Here is a tiny trained network, its code and every weight. The questions are about switching its units off for an input and a target symbol, where a switched-off unit gives its printed mean instead of its output.

import numpy as np


def w(rows, s, z=0):
    codes = np.array(rows[::2]) - 128.0
    scale = np.full(codes.shape[1], s)
    scale[-1] = z or s
    return codes * scale


def f(y):
    return y / 2 * (1 + np.tanh(0.7978845608 * (y + 0.044715 * y**3)))


def softmax(a):
    e = np.exp(a - a.max(-1, keepdims=True))
    return e / e.sum(-1, keepdims=True)


def log_softmax(a):
    a = a - a.max(-1, keepdims=True)
    return a - np.log(np.exp(a).sum(-1, keepdims=True))


def net(x, mask):
    ids = ['ΔΠΦγεηλμξστψω'.index(c) for c in x.split()]
    T = len(ids)
    res = E[ids] + P[:T]
    u = 0
    for l in range(2):
        q, k, v = (res @ M[l].T for M in (Q, K, V))
        z = softmax(np.where(np.tri(T) > 0, q @ k.T / 4**0.5, -1e9)) @ v
        res = res + np.where(mask[u], z, O[l][:, -1]) @ O[l][:, :-1]
        u += 1
        y = f(res @ A[l][:, :-1].T + A[l][:, -1])
        res = res + np.where(mask[u : u + 12], y, B[l][:, -1]) @ B[l][:, :-1]
        u += 12
    return log_softmax(res[-1] @ U[:, :-1].T + U[:, -1])


Q, K, V, O, A, B = {}, {}, {}, {}, {}, {}
E = w([
[109,133,38,93,123,177,140,122,171],'Δ',
[119,181,135,141,121,95,182,132,102],'Π',
[177,130,159,75,138,138,124,134,122],'Φ',
[112,59,148,192,188,166,107,181,114],'γ',
[114,167,202,105,166,148,47,211,49],'ε',
[100,150,191,118,107,54,193,230,75],'η',
[195,103,105,88,111,140,199,253,90],'λ',
[78,113,66,73,65,109,184,173,156],'μ',
[156,158,132,210,181,116,156,124,80],'ξ',
[148,47,163,87,121,156,48,104,68],'σ',
[161,18,117,172,122,133,141,95,119],'τ',
[81,136,84,184,93,103,183,53,107],'ψ',
[118,125,110,76,85,95,106,156,62],'ω',
],0.018)
P = w([
[122,120,122,145,191,199,140,167,97],'0',
[223,172,126,174,138,95,37,31,168],'1',
[107,168,104,87,4,151,158,199,178],'2',
[118,96,128,110,165,176,167,100,97],'3',
[153,135,129,176,145,76,25,141,145],'4',
[73,158,111,115,45,125,136,179,164],'5',
[136,104,153,88,164,152,166,82,102],'6',
[72,90,127,144,189,46,41,175,142],'7',
[46,131,127,126,63,96,120,199,144],'8',
[170,125,129,129,153,121,167,110,78],'9',
],0.011)
Q[0] = w([
[175,95,39,125,205,210,226,107,107],'L0H0',
[114,42,128,125,255,48,90,234,97],'L0H0',
[234,220,84,127,158,122,59,152,139],'L0H0',
[115,105,77,149,173,65,88,58,167],'L0H0',
],0.005)
K[0] = w([
[55,170,128,240,80,167,97,2,102],'L0H0',
[104,122,65,167,192,117,54,161,123],'L0H0',
[148,101,99,110,204,235,114,175,141],'L0H0',
[129,79,99,134,169,138,143,147,86],'L0H0',
],0.0056)
V[0] = w([
[169,174,136,155,44,190,140,68,143],'L0H0',
[226,127,135,174,223,119,114,80,206],'L0H0',
[120,158,132,139,3,115,90,173,156],'L0H0',
[179,173,96,190,82,38,76,125,86],'L0H0',
],0.0049)
O[0] = w([
[68,123,40,181,182,120,192,191,140,92],'L0H0',
[128,109,147,77,251,130,137,112,126,2],'L0H0',
[79,147,175,1,132,177,106,155,143,138],'L0H0',
[93,103,197,154,52,142,114,120,205,97],'L0H0',
],0.0073,0.0016)
A[0] = w([
[86,170,177,194,122,105,226,213,177,139],'L0N0',
[161,148,118,95,106,86,132,178,186,194],'L0N1',
[167,135,98,68,81,94,69,168,148,145],'L0N2',
[206,101,78,105,254,150,162,115,125,46],'L0N3',
[90,61,58,75,141,173,144,84,143,158],'L0N4',
[103,169,134,209,206,50,156,83,155,180],'L0N5',
[75,106,90,113,60,146,118,89,161,94],'L0N6',
[210,59,124,99,166,124,153,56,189,171],'L0N7',
[152,145,175,142,114,190,118,70,52,250],'L0N8',
[153,98,82,74,80,86,138,145,60,86],'L0N9',
[126,128,109,108,124,175,72,115,82,137],'L0N10',
[120,88,140,120,184,127,166,128,116,93],'L0N11',
],0.008,0.0027)
B[0] = w([
[182,149,154,122,125,230,108,173,142,207],'L0N0',
[215,166,131,88,142,126,151,161,175,183],'L0N1',
[134,119,76,63,165,26,169,104,165,217],'L0N2',
[108,234,146,19,163,60,73,158,39,199],'L0N3',
[223,139,157,114,117,147,156,156,166,253],'L0N4',
[189,70,166,72,159,156,67,174,195,168],'L0N5',
[150,128,66,185,2,90,223,100,60,196],'L0N6',
[199,174,173,221,50,180,114,50,42,197],'L0N7',
[209,105,101,127,156,166,246,160,163,213],'L0N8',
[138,76,218,131,135,80,198,190,51,202],'L0N9',
[124,92,195,22,235,141,96,160,134,192],'L0N10',
[175,139,83,199,238,47,162,66,2,138],'L0N11',
],0.0053,0.005)
Q[1] = w([
[135,153,78,132,134,149,152,137,83],'L1H0',
[154,148,113,96,103,172,146,139,2],'L1H0',
[143,131,160,160,92,46,56,125,124],'L1H0',
[170,113,130,133,156,149,181,114,46],'L1H0',
],0.0079)
K[1] = w([
[84,177,160,175,100,39,145,208,86],'L1H0',
[37,49,97,145,105,66,63,82,127],'L1H0',
[164,220,101,113,192,208,254,155,61],'L1H0',
[103,112,220,112,96,65,164,68,93],'L1H0',
],0.0064)
V[1] = w([
[131,103,66,156,91,51,140,118,66],'L1H0',
[120,2,92,193,60,181,145,64,114],'L1H0',
[86,76,146,114,122,14,133,88,44],'L1H0',
[177,131,134,220,114,157,145,183,146],'L1H0',
],0.0064)
O[1] = w([
[86,105,151,106,143,3,118,141,49,254],'L1H0',
[130,116,75,160,159,134,154,146,128,24],'L1H0',
[121,96,169,123,167,170,148,56,82,141],'L1H0',
[130,141,92,170,78,104,93,127,76,202],'L1H0',
],0.012,0.0015)
A[1] = w([
[115,95,108,205,83,167,187,103,54,159],'L1N0',
[24,115,147,137,183,126,134,65,69,117],'L1N1',
[113,152,127,96,89,187,132,151,93,98],'L1N2',
[88,245,101,78,82,82,187,171,127,159],'L1N3',
[111,97,104,99,100,82,135,190,121,124],'L1N4',
[150,67,120,173,102,68,121,75,96,253],'L1N5',
[106,174,187,123,191,123,82,179,93,145],'L1N6',
[90,70,127,253,157,128,68,97,139,180],'L1N7',
[74,128,42,156,137,163,183,67,156,171],'L1N8',
[215,99,187,160,148,80,198,239,159,174],'L1N9',
[138,47,99,118,80,180,221,194,63,102],'L1N10',
[58,197,83,66,184,111,111,89,197,51],'L1N11',
],0.0076,0.0045)
B[1] = w([
[49,108,54,146,180,135,118,214,87,192],'L1N0',
[102,2,129,99,132,137,177,184,127,154],'L1N1',
[107,134,239,142,135,155,101,150,88,157],'L1N2',
[204,142,141,123,172,105,97,127,54,244],'L1N3',
[149,92,134,89,102,134,168,71,147,196],'L1N4',
[94,187,95,72,119,95,60,92,155,215],'L1N5',
[130,99,60,123,48,130,96,37,139,184],'L1N6',
[161,141,155,44,51,136,142,172,168,160],'L1N7',
[107,125,116,39,181,148,125,56,175,152],'L1N8',
[127,133,100,145,142,147,87,70,180,251],'L1N9',
[84,122,156,172,155,150,177,58,119,254],'L1N10',
[56,81,202,67,200,83,123,169,119,136],'L1N11',
],0.0075,0.0094)
U = w([
[181,143,53,105,83,86,70,1,201,182],'Δ',
[108,192,157,159,81,150,126,162,46,157],'Π',
[181,66,120,82,182,64,108,237,177,192],'Φ',
[70,143,125,90,102,245,91,179,156,148],'γ',
[131,160,107,36,152,102,25,183,135,123],'ε',
[117,185,184,119,93,130,118,99,103,52],'η',
[140,113,158,143,235,221,145,90,171,120],'λ',
[193,98,123,168,87,101,161,109,81,2],'μ',
[149,161,98,199,141,155,116,185,132,204],'ξ',
[57,72,185,71,109,102,184,138,155,183],'σ',
[56,130,54,164,130,127,122,64,166,199],'τ',
[69,158,72,174,171,129,97,116,28,49],'ψ',
[96,167,152,110,88,52,152,94,84,3],'ω',
],0.0066,0.004)

Each question gives the input, a string of symbols that net reads in full, and the target symbol t.
The units are the heads (4 rows each of Q, K, V and O) and the neurons (one row each of A and B). Each row of codes is followed by its name. A weight is (code - 128) times the scale printed after its matrix; where a second scale follows, it is the last column's (O, A, B and U).
mask holds one flag per unit, layer by layer, with each layer's heads first. A switched-off unit (its flag False) gives its mean, the last column of its rows in O or B, instead of its output. The means were averaged over made-up inputs and are rounded, as every weight is.
A unit's drop is (log p(t) with every unit on - log p(t) with that unit switched off) / (log p(t) with every unit on - log p(t) with every unit switched off).
The circuit of an input: a set's keep is (log p(t) with only the set's units on - log p(t) with every unit switched off) / (log p(t) with every unit on - log p(t) with every unit switched off). Starting from the 12 units with the biggest drops (on a tie, the unit counted first), units are removed one at a time, each time the one whose removal leaves the highest keep (on an exact tie, the one counted first), for as long as the keep stays at least 0.8.
circuit, biggest first: the units of the circuit, biggest drop first
most important unit: the unit with the biggest drop
top k neurons: the k neurons with the biggest drops, biggest first
k most important neurons of layer l: the k neurons of layer l with the biggest drops, biggest first
input Π λ μ σ Π ω, target ω: most important unit : L0N6
input σ η μ γ μ σ λ, target λ: circuit, biggest first : (L1N9, L1N10)
input ω σ Δ Δ, target λ: circuit, biggest first : (L1H0, L0N4)
input μ σ μ ω μ τ σ τ λ, target λ: circuit, biggest first : (L1N10, L1N9, L0N0)
input Π τ ξ σ Δ τ ξ, target ψ: circuit, biggest first : (L1H0, L1N0)
input η Δ Φ τ, target ψ: circuit, biggest first : (L1N0, L0N7, L1H0)
input η Δ ξ Δ γ, target Δ: circuit, biggest first : (L1N6, L1N0, L1N9)
input σ Δ μ ξ, target Δ: top 2 neurons : (L0N5, L1N6)
input λ τ τ ε, target ψ: top 2 neurons : (L0N8, L0N7)
input Δ Δ ξ, target ξ: circuit, biggest first : (L1N5, L1H0, L0N0)
input σ Δ τ σ ω Δ Π τ Φ σ, target ψ: circuit, biggest first : (L1H0, L1N0, L0N7, L0N1)
input λ Δ ε Δ τ Π γ, target ψ: circuit, biggest first : (L1H0, L0N11)
input Δ σ Δ Π Δ σ Π ξ, target Δ: circuit, biggest first : (L1N6, L0N5, L1N9)
input ψ τ Δ σ μ σ ω Δ Δ τ, target ψ: most important unit : L1N0
input τ σ λ Π τ Δ μ, target ψ: top 2 neurons : (L1N0, L0N8)
input ψ Δ σ Δ Δ μ, target μ: 2 most important neurons of layer 1 : (L1N3, L1N5)
input Δ ψ τ, target τ: top 2 neurons : (L1N0, L1N10)
input ε Δ ε ω ξ Δ ψ, target τ: circuit, biggest first : (L1N0, L0N3, L1N3, L0H0)
input σ σ ε Π η, target Δ: top 3 neurons : (L1N9, L1N6, L1N0)
input η ξ ψ τ ψ ω η Π γ, target γ: most important unit : L1N7
input ξ ψ λ ω η, target Δ: top 4 neurons : (L1N9, L1N6, L1N4, L1N0)
input ε ω σ τ ω τ Δ μ, target Δ: 3 most important neurons of layer 0 : (L0N6, L0N2, L0N3)
input γ Φ Π Δ ω Π Φ, target σ: top 2 neurons : (L1N1, L0N0)
input σ τ Δ Π ε ω σ, target σ: 2 most important neurons of layer 1 : (L1N1, L1N3)
input σ τ Δ Δ, target ψ: 3 most important neurons of layer 0 : (L0N7, L0N3, L0N8)
input τ γ τ Δ τ η Δ Π, target Δ: 2 most important neurons of layer 1 : (L1N6, L1N0)
